Below are the code and all the weights of a small trained network. Each question names an input and a target symbol and asks about switching units off, where a switched-off unit gives its printed mean instead of its output.

import numpy as np


def w(rows, s, z=0):
    codes = np.array(rows[::2]) - 128.0
    scale = np.full(codes.shape[1], s)
    scale[-1] = z or s
    return codes * scale


def norm(h):
    return h / np.sqrt((h * h).mean(-1, keepdims=True) + 1e-5)


def f(y):
    return np.maximum(y, 0)


def softmax(a):
    e = np.exp(a - a.max(-1, keepdims=True))
    return e / e.sum(-1, keepdims=True)


def log_softmax(a):
    a = a - a.max(-1, keepdims=True)
    return a - np.log(np.exp(a).sum(-1, keepdims=True))


def net(x, mask):
    ids = ['ΛΞΣαβγζηθμω'.index(c) for c in x.split()]
    T = len(ids)
    res = E[ids] + P[:T]
    u = 0
    for l in range(3):
        q, k, v = (norm(res) @ M[l].T for M in (Q, K, V))
        z = softmax(np.where(np.tri(T) > 0, q @ k.T / 2**0.5, -1e9)) @ v
        res = res + np.where(mask[u], z, O[l][:, -1]) @ O[l][:, :-1]
        u += 1
        y = f(norm(res) @ A[l][:, :-1].T + A[l][:, -1])
        res = res + np.where(mask[u : u + 8], y, B[l][:, -1]) @ B[l][:, :-1]
        u += 8
    return log_softmax(norm(res)[-1] @ U[:, :-1].T + U[:, -1])


Q, K, V, O, A, B = {}, {}, {}, {}, {}, {}
E = w([
[135,179,135,140],'Λ',
[33,157,126,15],'Ξ',
[112,87,63,223],'Σ',
[161,138,52,161],'α',
[120,173,8,101],'β',
[141,140,211,5],'γ',
[215,192,141,66],'ζ',
[181,80,205,99],'η',
[140,188,124,147],'θ',
[72,153,87,125],'μ',
[131,167,165,103],'ω',
],0.017)
P = w([
[34,215,160,101],'0',
[43,223,154,125],'1',
[45,194,150,147],'2',
[47,179,144,162],'3',
[49,162,137,183],'4',
[51,143,127,201],'5',
[52,125,116,222],'6',
[58,98,104,244],'7',
[58,75,95,254],'8',
[68,205,116,156],'9',
],0.0029)
Q[0] = w([
[30,144,255,183],'0.h0',
[177,62,194,19],'0.h0',
],0.0075)
K[0] = w([
[118,42,96,255],'0.h0',
[128,129,205,52],'0.h0',
],0.0096)
V[0] = w([
[144,254,170,169],'0.h0',
[18,121,126,31],'0.h0',
],0.0043)
O[0] = w([
[109,2,90,183,253],'0.h0',
[115,56,111,151,133],'0.h0',
],0.0079,0.0022)
A[0] = w([
[75,130,79,137,158],'0.n0',
[159,64,187,140,92],'0.n1',
[45,93,211,84,105],'0.n2',
[204,109,101,126,50],'0.n3',
[16,1,106,108,253],'0.n4',
[164,128,128,244,178],'0.n5',
[182,94,120,43,174],'0.n6',
[243,106,105,106,149],'0.n7',
],0.0088,0.003)
B[0] = w([
[61,135,141,130,240],'0.n0',
[115,33,123,102,173],'0.n1',
[95,203,90,42,221],'0.n2',
[214,201,82,173,165],'0.n3',
[144,213,146,116,255],'0.n4',
[155,221,147,80,255],'0.n5',
[23,216,222,64,208],'0.n6',
[198,254,154,230,217],'0.n7',
],0.0072,0.0044)
Q[1] = w([
[89,105,103,48],'1.h0',
[49,2,135,200],'1.h0',
],0.0065)
K[1] = w([
[113,109,148,116],'1.h0',
[117,254,184,16],'1.h0',
],0.0096)
V[1] = w([
[161,87,99,2],'1.h0',
[163,59,64,219],'1.h0',
],0.0071)
O[1] = w([
[89,76,53,106,26],'1.h0',
[150,14,1,67,4],'1.h0',
],0.0071,0.0036)
A[1] = w([
[72,170,54,154,248],'1.n0',
[125,193,163,89,103],'1.n1',
[154,174,148,177,183],'1.n2',
[146,186,81,169,205],'1.n3',
[140,144,135,82,33],'1.n4',
[2,38,129,144,250],'1.n5',
[218,188,177,107,225],'1.n6',
[222,88,157,68,59],'1.n7',
],0.0091,0.0016)
B[1] = w([
[57,45,169,138,214],'1.n0',
[141,134,115,158,235],'1.n1',
[117,79,85,95,220],'1.n2',
[132,144,165,79,231],'1.n3',
[136,120,97,162,145],'1.n4',
[172,248,143,70,135],'1.n5',
[133,106,115,122,255],'1.n6',
[52,107,206,174,134],'1.n7',
],0.011,0.0082)
Q[2] = w([
[237,45,128,73],'2.h0',
[135,254,177,107],'2.h0',
],0.0079)
K[2] = w([
[123,179,108,120],'2.h0',
[143,5,130,235],'2.h0',
],0.011)
V[2] = w([
[162,3,146,180],'2.h0',
[132,122,24,245],'2.h0',
],0.0055)
O[2] = w([
[77,194,254,144,2],'2.h0',
[86,238,144,185,40],'2.h0',
],0.0071,0.006)
A[2] = w([
[158,140,226,102,101],'2.n0',
[108,138,75,120,122],'2.n1',
[74,113,200,127,250],'2.n2',
[27,156,75,149,206],'2.n3',
[89,141,133,42,137],'2.n4',
[119,165,211,148,60],'2.n5',
[138,88,246,86,84],'2.n6',
[176,165,103,135,253],'2.n7',
],0.012,0.0026)
B[2] = w([
[171,128,53,207,205],'2.n0',
[115,24,116,34,198],'2.n1',
[221,173,110,154,217],'2.n2',
[187,126,194,165,232],'2.n3',
[86,126,110,187,255],'2.n4',
[53,84,18,65,168],'2.n5',
[151,71,10,255,202],'2.n6',
[130,98,188,111,217],'2.n7',
],0.0069,0.0067)
U = w([
[168,99,63,230,130],'Λ',
[27,211,154,64,206],'Ξ',
[181,76,240,206,143],'Σ',
[118,137,138,130,83],'α',
[17,46,165,133,254],'β',
[103,222,11,104,7],'γ',
[212,215,162,82,223],'ζ',
[175,64,79,34,107],'η',
[122,135,137,130,80],'θ',
[51,165,210,224,234],'μ',
[126,105,254,98,126],'ω',
],0.017,0.0042)

Each question gives the input, a string of symbols that net reads in full, and the target symbol t.
The units are the heads (2 rows each of Q, K, V and O) and the neurons (one row each of A and B). Each row of codes is followed by its name. A weight is (code - 128) times the scale printed after its matrix; where a second scale follows, it is the last column's (O, A, B and U).
mask holds one flag per unit, layer by layer, with each layer's heads first. A switched-off unit (its flag False) gives its mean, the last column of its rows in O or B, instead of its output. The means were averaged over made-up inputs and are rounded, as every weight is.
A unit's drop is (log p(t) with every unit on - log p(t) with that unit switched off) / (log p(t) with every unit on - log p(t) with every unit switched off).
The circuit of an input: a set's keep is (log p(t) with only the set's units on - log p(t) with every unit switched off) / (log p(t) with every unit on - log p(t) with every unit switched off). Starting from the 12 units with the biggest drops (on a tie, the unit counted first), units are removed one at a time, each time the one whose removal leaves the highest keep (on an exact tie, the one counted first), for as long as the keep stays at least 0.8.
units of the circuit, in order: the units of the circuit, biggest drop first
k most important neurons: the k neurons with the biggest drops, biggest first
top k neurons in layer l: the k neurons of layer l with the biggest drops, biggest first
drop of u: that unit's drop, to one decimal
input θ α Σ Λ Σ θ, target ζ: units of the circuit, in order => 2.n6
input β ζ μ ω ζ θ, target β: top 3 neurons in layer 2 => 2.n2; 2.n4; 2.n1
input η μ Σ ζ μ Ξ Λ, target ζ: top 2 neurons in layer 1 => 1.n0; 1.n3
input Σ η α Ξ Σ θ α α Λ, target η: units of the circuit, in order => 1.h0; 0.n7
input ζ α α η θ β ω, target β: top 2 neurons in layer 2 => 2.n2; 2.n4
input ζ α α θ, target η: 2 most important neurons => 0.n5; 1.n3
input β Λ Λ Ξ Λ Λ, target β: 3 most important neurons => 0.n7; 0.n5; 0.n6
input η β α η α θ, target η: top 3 neurons in layer 1 => 1.n3; 1.n0; 1.n2
input ζ ω Λ, target γ: top 4 neurons in layer 2 => 2.n5; 2.n6; 2.n3; 2.n1
input α ζ μ γ ω, target η: 3 most important neurons => 1.n3; 0.n6; 0.n0
input Ξ ζ ω, target Ξ: 4 most important neurons => 0.n2; 2.n6; 1.n0; 1.n3
input θ β β θ, target β: 2 most important neurons => 1.n2; 0.n6
input ζ ζ θ, target ω: 2 most important neurons => 1.n2; 1.n0
input θ ζ Λ, target γ: units of the circuit, in order => 2.n5
input α α η β ω ζ η Ξ ζ ω, target Λ: 2 most important neurons => 0.n1; 0.n5
input μ μ Σ γ ω θ, target ζ: 3 most important neurons => 0.n6; 1.n0; 0.n4
input Λ Λ β η β ζ Ξ ω θ Λ, target β: top 4 neurons in layer 0 => 0.n6; 0.n5; 0.n2; 0.n7
input Λ ω β Σ ω β ζ α ω, target η: 2 most important neurons => 0.n6; 1.n3
input θ θ μ, target μ: 2 most important neurons => 2.n3; 0.n0
input θ ζ ω, target Ξ: 4 most important neurons => 0.n2; 1.n0; 0.n4; 2.n6
input γ ω ζ α Λ, target η: most important neuron => 1.n3
input Ξ μ θ, target ω: top 3 neurons in layer 1 => 1.n2; 1.n5; 1.n0
input Σ γ Ξ Λ, target ζ: 2 most important neurons => 1.n0; 0.n6
input η ζ θ α α Λ Λ ω Σ, target Σ: 2 most important neurons => 2.n3; 0.n5
input α γ θ Σ ζ Σ, target Σ: 2 most important neurons => 2.n3; 1.n0
input Σ θ η γ α η β Λ μ, target μ: top 2 neurons in layer 2 => 2.n3; 2.n2
input γ α θ Ξ ζ α μ ζ γ, target γ: top neuron in layer 2 => 2.n6
input Λ ω η α, target η: drop of 0.n6 => 0.4
input η ω Σ η θ α, target η: drop of 0.n6 => 0.3
input α Ξ θ β θ ω, target β: drop of 1.n0 => 0.2
